In the rows, zero is written as 128.
Each row has a class, written after it, and each block has its own classes.
131,121,152,105,63,125,121,158,142,112,147,109,99,98,118,117,133,138,147,73,104,175,128,139,174,117,113,138,79,127,130,121
Tevu
101,122,109,137,140,128,120,106,116,147,133,134,118,156,145,148,121,101,166,115,169,122,137,141,126,139,138,121,153,140,126,96
Nuze
101,104,142,141,118,134,116,106,110,130,131,151,118,139,139,149,144,65,183,83,158,140,132,146,156,125,131,142,123,146,117,64
teku
132,108,149,129,124,152,127,114,139,116,148,163,140,123,129,124,135,106,140,79,108,137,131,125,132,121,140,155,123,116,127,58
zifur
143,121,181,160,100,131,137,115,147,123,121,135,138,116,122,117,154,108,163,70,78,152,133,109,151,112,150,165,83,111,97,110
Tevu
148,133,121,138,77,128,144,165,141,117,137,107,136,87,124,137,132,116,161,110,104,149,144,129,139,101,138,132,129,108,115,127
Nuze
114,122,126,138,90,114,147,108,137,129,136,100,112,121,130,159,111,105,181,90,124,156,154,146,133,138,132,119,145,132,116,107
teku
134,134,127,110,90,110,144,171,121,121,140,71,115,86,118,146,112,163,156,132,110,168,155,139,144,114,141,111,135,120,141,143
teku
118,119,142,125,102,111,129,126,133,138,111,62,114,118,135,130,118,157,169,129,140,166,141,137,153,141,112,120,118,142,130,146
rame
135,119,175,147,116,124,156,111,153,138,130,50,124,114,114,115,115,150,134,144,94,116,150,125,104,138,133,143,106,106,109,147
teku
119,126,124,123,89,139,145,128,152,135,145,14,107,97,125,123,92,193,151,148,125,125,146,162,109,158,114,116,127,132,134,164
zifur
106,121,147,127,131,137,124,106,123,138,140,124,125,145,124,127,120,123,144,94,122,144,127,142,138,135,139,130,122,129,119,74
gura
144,153,125,126,79,111,131,159,142,105,143,139,149,88,132,139,132,95,163,68,91,174,138,123,172,100,153,150,114,111,129,89
nipiv
120,119,168,166,117,138,129,121,130,144,142,85,125,116,140,104,135,138,147,123,118,91,131,143,106,125,123,132,86,133,117,134
sem
186,134,161,129,93,113,153,170,164,88,120,103,149,64,125,97,133,136,107,119,64,147,134,85,145,95,143,157,98,75,132,139
sufe
138,126,171,139,104,119,142,131,146,139,129,62,107,111,139,116,118,163,135,130,92,117,151,120,109,124,134,128,106,107,125,159
gura
136,111,173,138,98,137,108,118,142,128,120,169,128,126,136,123,152,60,141,75,106,131,117,110,173,112,124,165,92,126,122,64
taf
157,152,133,135,95,125,150,163,145,124,139,41,146,76,134,115,123,183,127,154,89,151,137,131,128,109,160,112,125,102,136,136
gura
122,135,163,139,80,133,139,120,139,162,120,82,129,117,128,124,127,134,145,124,103,127,144,134,143,136,142,144,91,121,98,148
nipiv
141,136,164,139,66,120,111,156,145,111,137,98,124,94,135,116,146,126,162,71,75,179,121,121,185,99,134,136,78,123,135,101
gura
159,148,121,132,41,129,150,180,167,96,157,101,154,48,114,121,123,122,147,81,63,186,135,130,168,104,148,145,105,101,121,112
taf
120,119,187,176,125,132,151,73,144,182,126,33,102,153,146,138,124,146,166,152,106,82,147,128,77,147,132,114,129,136,105,158
zifur
102,142,118,134,76,115,128,137,118,133,144,117,115,111,138,143,122,105,171,86,134,175,146,146,162,131,149,122,136,134,122,90
zifur
159,145,122,119,106,122,150,147,143,127,147,79,158,100,111,129,118,178,106,150,97,129,143,132,103,116,132,117,140,105,117,143
Nuze
168,126,116,116,124,142,136,160,133,97,144,113,154,80,128,109,137,171,91,127,107,153,112,112,114,111,142,129,129,95,151,116
Tati
152,146,142,121,55,111,122,159,141,114,122,91,131,77,135,120,133,155,133,114,98,179,145,132,163,112,135,137,114,115,140,125
rame
52,115,151,145,124,147,118,77,98,181,147,118,104,176,119,165,125,82,200,122,166,103,161,169,117,153,144,125,146,170,90,116
Tevu
154,129,185,155,100,124,151,124,153,141,128,71,134,100,136,107,125,135,134,121,76,126,142,106,131,110,130,137,91,109,108,123
zifur
85,104,153,142,127,135,95,73,101,157,131,160,130,173,140,145,153,66,145,91,165,131,120,146,152,139,128,123,120,158,112,38
teku
78,86,152,124,114,131,105,91,110,151,117,139,91,161,150,145,129,71,171,84,173,153,137,140,171,146,104,132,114,156,121,71
taf
109,120,141,136,94,112,127,120,121,152,129,69,108,132,142,143,117,146,162,121,147,163,148,135,132,137,119,117,116,138,127,149
sem
105,102,166,104,88,107,118,133,131,136,115,91,108,120,132,135,138,128,161,106,130,178,143,122,177,133,109,129,106,135,131,105
zifur
127,103,184,147,124,118,130,87,144,144,111,161,111,162,140,136,146,70,161,68,110,130,131,106,147,116,123,158,99,118,100,84
Nuze
120,107,174,151,87,134,110,116,141,130,112,121,127,111,136,106,153,92,145,83,114,146,131,117,167,117,125,152,73,122,114,93
Tevu
99,123,126,126,119,141,120,106,106,161,118,133,142,139,137,142,136,105,146,124,164,124,131,150,144,149,142,133,134,141,110,92
nipiv
102,142,119,145,147,146,125,98,106,153,159,113,134,159,128,139,126,126,132,145,153,76,120,151,89,150,152,112,154,147,117,122
Tati
57,130,146,145,129,113,134,87,119,178,144,100,128,163,125,159,136,100,194,132,155,100,152,161,117,161,153,113,151,162,93,112
zifur
138,106,131,129,133,138,120,120,118,122,126,120,121,122,151,127,129,132,133,127,152,125,135,130,125,133,131,130,136,127,148,94
teku
125,155,121,120,81,116,132,130,130,133,160,41,130,116,112,148,120,170,146,161,126,128,157,167,97,134,123,103,155,146,120,163
Tevu
93,125,178,151,103,109,126,85,117,169,108,100,121,153,137,133,133,105,144,130,137,117,154,136,137,145,130,129,119,140,92,120
rame
126,111,176,165,90,139,150,116,147,148,137,85,127,109,133,117,115,131,151,100,96,120,151,118,121,130,138,152,82,110,99,149
sem
120,111,149,117,83,143,117,143,128,138,130,79,111,110,124,128,126,136,176,104,129,150,132,143,152,130,133,126,106,131,130,113
sufe
125,120,114,116,115,133,118,139,120,132,119,141,147,106,144,126,137,126,97,148,153,127,138,126,140,131,141,132,138,120,138,112
taf
112,97,174,131,117,130,140,123,123,146,113,115,123,109,128,126,139,118,152,100,127,130,132,128,158,125,120,155,90,118,97,115
Nuze
108,122,128,114,89,147,110,122,99,137,138,129,119,119,135,141,115,123,136,90,153,147,144,169,148,122,133,127,131,134,127,62
rame
162,166,126,130,62,110,148,162,141,128,139,69,138,100,129,138,139,157,126,154,91,149,146,138,128,96,147,104,135,116,122,142
zifur
66,76,156,133,142,138,110,81,120,160,123,92,83,161,136,146,104,103,176,94,161,143,135,133,137,163,96,125,118,154,131,110
taf
99,124,186,144,111,119,138,107,138,158,135,98,112,134,135,120,128,110,154,108,113,97,145,136,131,132,137,142,90,126,95,127
gura
130,121,146,141,109,126,117,119,121,132,127,123,132,127,146,136,144,99,127,111,123,157,133,123,142,106,130,127,121,125,128,83
taf
119,123,139,113,100,105,139,136,138,132,133,27,98,111,126,126,93,189,165,132,132,172,154,146,125,148,105,112,126,134,138,164
rame
115,117,147,147,151,119,130,76,113,132,137,89,127,159,133,165,132,153,160,135,137,122,144,147,80,139,106,121,164,155,118,154
rame
114,127,125,129,111,122,118,132,106,125,139,116,126,128,127,153,136,120,143,122,146,142,149,131,126,123,139,125,146,132,125,134
Tevu
152,121,151,110,62,113,124,154,146,106,126,98,110,91,133,119,125,131,162,62,92,212,130,108,182,106,111,134,84,114,138,104
Tati
86,103,175,162,133,141,134,66,114,186,127,61,87,173,147,144,134,121,167,145,161,87,141,155,93,146,122,112,116,155,96,152
Tevu
111,112,116,140,114,161,112,115,116,117,138,163,142,116,144,119,122,81,132,80,158,130,124,149,154,129,139,142,127,128,129,38
rame
102,115,186,154,157,122,138,76,109,177,127,91,105,165,134,139,118,123,163,132,133,92,139,124,98,148,129,126,126,145,97,153
sufe
116,102,160,123,110,130,120,108,124,141,128,83,88,150,132,146,127,143,163,123,137,121,130,149,121,147,95,116,135,154,134,138
rame
104,114,175,163,122,140,125,87,122,157,125,100,109,150,147,128,134,100,162,113,137,94,128,130,128,140,143,143,103,137,105,129
sufe
142,144,129,122,60,126,143,173,136,118,153,100,127,92,115,142,118,129,165,103,87,153,163,139,147,97,149,130,127,107,116,119
Nuze
102,128,169,141,124,134,140,100,122,158,136,82,116,136,128,116,125,142,130,155,123,96,149,136,101,145,145,140,116,124,104,153
Tati
136,138,116,145,110,150,130,142,117,154,149,69,130,114,150,129,122,159,133,155,141,117,141,147,106,114,157,104,136,119,130,119
Nuze
123,130,118,133,132,137,122,124,121,132,142,101,141,124,134,137,124,155,117,139,133,127,145,128,109,124,153,113,142,123,140,128
Tevu
124,136,128,131,102,127,145,128,128,138,157,100,129,124,117,154,121,141,154,123,118,141,142,153,104,123,138,123,143,130,120,134
sem
144,143,127,144,101,131,121,120,133,126,116,127,156,102,150,122,130,105,140,106,115,164,134,121,158,118,143,147,120,118,129,83
nipiv
78,117,144,122,141,126,106,80,108,142,145,167,124,171,119,160,144,84,150,104,163,105,137,150,122,148,128,145,148,157,110,98
Tevu
103,104,156,135,104,124,122,127,132,142,123,93,117,134,119,120,131,139,167,119,125,137,145,138,126,141,108,122,103,139,122,135
sem
135,140,157,159,98,123,140,122,143,139,121,92,138,105,142,107,146,118,144,127,109,111,120,133,136,123,146,129,100,124,108,126
sufe
123,112,141,118,65,139,146,160,151,135,134,45,91,94,111,122,99,161,172,130,107,140,158,148,140,138,124,120,98,122,128,165
teku
104,117,161,141,128,133,134,100,132,161,131,106,111,144,137,121,133,125,148,129,131,97,129,128,114,143,135,129,105,135,111,145
Tati
134,122,179,143,105,134,136,131,136,137,136,114,111,113,128,102,127,107,138,116,106,97,136,119,119,129,136,154,100,113,110,136
sufe
82,117,141,119,117,124,131,105,107,151,145,108,118,161,112,170,116,120,184,109,137,129,166,154,114,150,121,127,145,151,99,141
nipiv
135,139,102,124,116,160,122,138,99,126,155,144,139,117,136,125,124,141,107,132,148,137,130,149,113,122,164,126,149,118,133,102
sufe

Next block, with new classes.
125,124,97,188,110,124,112,109,113,117,76,126,147,135,163,130,103,145,123,163,100,189,143,108,177,155,158,180,103,143,148,110
peg
97,120,198,107,108,130,132,132,159,173,198,122,113,160,129,124,149,115,170,87,173,99,96,156,70,111,50,92,131,82,159,159
zizon
122,126,115,154,85,122,143,93,110,147,118,132,135,146,194,112,115,131,158,157,135,156,134,126,115,153,106,120,109,126,155,152
zizon
114,132,125,158,93,122,153,103,114,145,135,123,123,139,184,111,116,125,161,135,141,152,138,113,129,142,111,136,118,135,154,155
peg
109,133,129,125,98,131,155,102,129,152,154,125,119,131,200,110,131,121,158,119,156,126,132,140,87,143,95,117,130,118,155,162
biva
110,130,116,133,100,126,134,107,122,139,137,124,126,134,191,118,122,139,148,134,136,145,133,122,113,148,113,119,121,132,148,146
zizon
126,117,133,208,130,111,65,153,144,96,75,142,173,158,95,151,131,155,116,149,57,170,133,134,183,161,157,194,110,191,126,85
pazug
109,115,168,181,114,119,89,128,142,128,120,133,140,162,112,149,137,128,145,126,117,145,115,134,135,141,102,163,113,133,135,118
peg
113,117,114,139,92,125,139,92,119,140,132,118,130,158,209,111,114,129,152,134,126,147,139,123,107,147,116,123,122,137,141,148
pazug
83,118,195,95,122,132,125,140,163,164,196,114,114,140,118,146,151,114,146,93,177,93,86,167,52,101,41,90,138,85,152,141
zizon
112,123,133,129,98,125,158,103,114,154,163,113,121,145,192,99,121,119,155,133,147,132,129,128,107,128,89,114,123,110,159,167
pazug
114,134,107,172,89,128,112,83,125,138,111,136,137,156,189,118,109,129,148,140,119,155,139,111,127,164,126,146,103,128,141,138
sopa
121,133,107,164,111,127,126,104,129,128,98,136,140,144,163,116,112,133,138,144,121,159,138,125,145,144,143,144,104,131,151,143
Silog
125,131,98,201,100,120,115,104,121,117,88,130,153,149,171,122,108,144,143,157,94,178,152,115,189,182,154,172,101,160,149,134
Silog
104,123,130,126,89,116,146,96,116,153,153,128,118,158,194,108,118,118,167,137,151,126,140,133,98,120,97,101,120,131,167,159
biva
105,135,148,181,123,121,72,150,155,112,108,143,162,148,101,144,142,133,125,125,108,148,117,150,143,127,121,169,113,158,145,128
kon
107,121,128,127,90,141,143,93,135,154,136,130,113,141,202,109,126,127,162,131,162,139,126,139,95,136,99,102,126,106,163,147
biva
94,125,159,188,124,123,81,139,146,122,119,138,150,146,113,145,143,125,139,122,107,144,100,131,130,140,106,160,116,138,145,130
sopa
123,136,112,185,95,126,130,105,117,135,94,140,143,145,190,108,117,135,161,138,126,174,139,109,146,160,128,155,107,140,155,147
peg
97,125,151,92,102,142,170,89,144,187,193,115,101,150,203,110,144,110,179,105,190,114,114,132,42,124,79,77,144,77,144,181
fem
110,125,116,159,100,120,121,92,110,135,118,127,137,141,203,116,129,135,145,136,130,154,137,121,113,145,116,158,109,127,145,152
peg
85,125,187,145,116,133,105,131,164,159,166,120,129,162,114,136,142,127,150,98,154,128,105,146,99,132,80,122,126,106,158,132
viga
114,130,126,147,96,135,131,79,124,141,131,130,127,149,200,116,125,119,152,130,147,145,122,133,98,150,95,130,107,96,145,158
Silog
110,128,124,129,96,131,156,98,132,159,155,126,119,144,202,107,124,122,159,132,153,138,134,126,102,122,110,105,127,118,153,164
fem
91,117,189,148,106,120,87,122,151,139,153,139,133,167,132,143,155,114,157,95,152,114,99,157,79,104,56,133,121,108,143,143
peg
90,116,170,167,116,123,97,128,153,140,145,136,138,158,122,137,142,123,152,119,128,124,108,139,121,126,92,135,124,132,144,140
sopa
98,131,128,141,104,127,146,115,124,146,148,111,121,132,173,110,133,130,151,133,151,138,132,131,91,135,111,123,118,146,159,167
kon
87,110,177,143,111,129,95,115,152,146,152,129,123,156,137,142,148,121,155,108,156,122,103,140,98,122,76,133,132,98,134,141
peg
91,113,153,149,140,123,75,145,150,112,124,121,143,137,105,152,146,136,109,126,113,130,105,148,128,131,107,149,131,135,134,105
pazug
100,119,137,112,107,130,159,99,117,154,161,110,116,150,195,113,136,119,155,119,156,133,116,133,64,122,86,102,129,108,158,167
pazug
103,125,140,195,126,110,75,147,142,99,104,131,158,143,103,154,136,147,108,143,83,158,125,140,163,146,128,183,113,175,146,102
pazug
91,116,171,170,105,119,95,109,147,129,139,146,134,165,136,133,142,121,164,115,144,129,107,150,123,124,73,131,114,116,158,150
Silog
105,139,113,140,109,125,136,118,126,155,126,122,146,147,190,120,119,131,146,125,123,153,127,119,101,159,118,130,111,131,160,155
zizon
132,123,108,159,105,125,120,100,123,123,119,127,134,131,189,114,120,142,142,141,127,168,144,124,135,154,139,155,116,140,132,139
Vigi
92,121,174,147,111,122,96,120,156,143,152,142,132,157,134,142,147,121,155,111,146,126,106,157,90,120,80,134,126,112,160,133
biva
107,125,132,144,97,131,142,89,133,155,141,131,125,155,210,110,129,120,166,123,152,143,128,126,82,141,101,115,118,114,149,166
fem
83,122,183,119,106,134,105,121,162,165,182,132,124,156,137,123,149,104,155,102,172,99,93,157,71,100,57,108,128,92,149,160
kon
107,122,116,175,99,119,109,93,126,121,111,137,143,149,187,125,127,143,149,138,117,160,137,131,132,152,128,156,107,147,148,141
Silog
86,116,206,95,116,132,141,114,157,177,215,130,95,162,144,123,158,99,185,81,216,86,93,162,39,91,14,68,135,70,156,187
Vigi
114,128,102,149,104,126,125,98,113,132,124,129,133,131,181,114,116,132,131,157,127,154,140,120,125,132,134,149,108,139,142,144
kon
119,132,117,152,98,120,141,113,121,143,129,119,136,140,182,110,118,142,146,141,118,160,139,117,136,158,135,137,111,144,161,146
zizon
109,130,108,176,84,124,122,82,108,133,104,140,139,151,190,106,115,137,150,141,125,159,146,114,149,168,117,136,104,142,156,143
viga
129,135,102,195,94,118,110,103,125,112,88,138,159,153,178,122,109,139,143,153,98,170,148,130,177,172,138,160,100,165,150,121
Silog
95,121,193,107,112,134,133,136,159,169,200,110,115,163,129,130,142,103,164,92,174,96,96,158,66,109,41,90,143,82,147,155
pazug
119,126,83,192,124,120,98,125,114,97,72,115,160,113,147,134,123,156,97,167,62,177,141,113,190,177,187,185,111,186,140,90
sopa
100,129,113,161,99,120,122,92,120,140,126,130,137,142,196,116,124,125,146,141,130,152,133,118,117,141,120,141,113,124,156,164
fem
136,135,96,191,97,126,117,104,118,120,88,140,153,139,169,108,114,143,136,155,98,179,148,119,175,168,155,177,98,159,152,126
kon
102,123,148,182,124,124,74,143,153,110,116,129,148,146,114,149,142,147,123,122,101,151,119,141,149,153,115,172,121,147,141,110
pazug
78,118,208,102,104,133,140,103,165,177,217,128,96,168,144,125,152,99,184,82,205,80,93,164,49,97,23,74,133,67,157,177
Silog
103,116,172,179,114,114,86,128,151,130,133,132,148,170,108,141,135,125,147,134,114,142,110,146,148,133,105,150,110,133,154,122
Silog
93,122,148,85,98,129,171,89,125,177,199,109,104,152,201,107,136,107,161,113,175,108,113,135,47,111,69,83,139,91,152,177
pazug
119,127,131,167,93,123,140,102,113,139,124,125,133,150,184,115,125,127,156,137,132,159,133,122,131,143,110,144,111,131,155,151
peg
105,128,152,185,120,115,82,147,152,130,119,140,156,143,104,141,132,146,133,130,102,156,117,133,160,149,123,174,110,138,158,120
zizon
98,122,150,112,91,133,163,83,123,166,173,107,100,151,202,118,134,112,169,106,177,121,122,129,53,136,73,104,128,99,144,169
peg
106,124,159,190,111,115,78,128,156,115,126,131,140,155,108,146,146,143,130,133,105,152,127,141,160,141,128,166,113,149,151,117
fem
117,127,103,176,96,122,104,101,124,107,102,117,137,146,171,135,105,143,131,154,104,174,144,123,150,157,149,159,105,154,142,117
Silog
107,131,164,163,113,127,86,134,163,143,142,139,155,164,118,131,142,121,138,110,115,134,111,145,139,138,108,162,115,129,146,132
kon
113,127,107,158,111,117,143,109,110,133,107,129,143,141,177,112,128,134,135,147,109,152,135,121,124,157,128,137,113,159,156,142
pazug
105,129,172,150,120,122,102,149,157,150,157,126,142,151,108,137,135,130,148,115,129,132,109,140,132,139,94,139,123,114,153,130
zizon
113,119,154,189,121,107,73,145,147,117,121,141,152,153,97,144,135,139,138,131,106,145,129,140,160,142,116,168,109,165,141,120
Vigi
148,130,75,190,127,105,104,122,102,95,64,141,166,131,149,124,114,154,111,178,66,192,159,108,198,160,198,185,100,198,133,110
Vigi
97,131,162,185,118,116,78,132,152,127,121,144,161,170,121,139,136,136,135,124,109,154,122,136,148,142,116,159,113,154,148,126
viga
108,134,108,169,118,126,124,109,129,132,114,135,135,141,182,129,132,146,145,140,125,159,145,119,124,156,129,145,111,146,149,145
fem
130,147,99,173,106,128,129,126,128,130,94,128,162,141,171,112,116,129,132,141,102,166,141,126,146,171,146,157,105,171,149,132
kon
105,132,123,133,95,127,147,100,125,155,151,123,119,140,201,107,117,135,162,126,151,147,133,116,107,148,104,116,118,115,164,162
zizon
124,126,106,174,111,128,117,108,114,116,95,137,151,132,183,108,122,148,130,142,106,163,147,118,156,160,148,159,112,156,131,135
viga
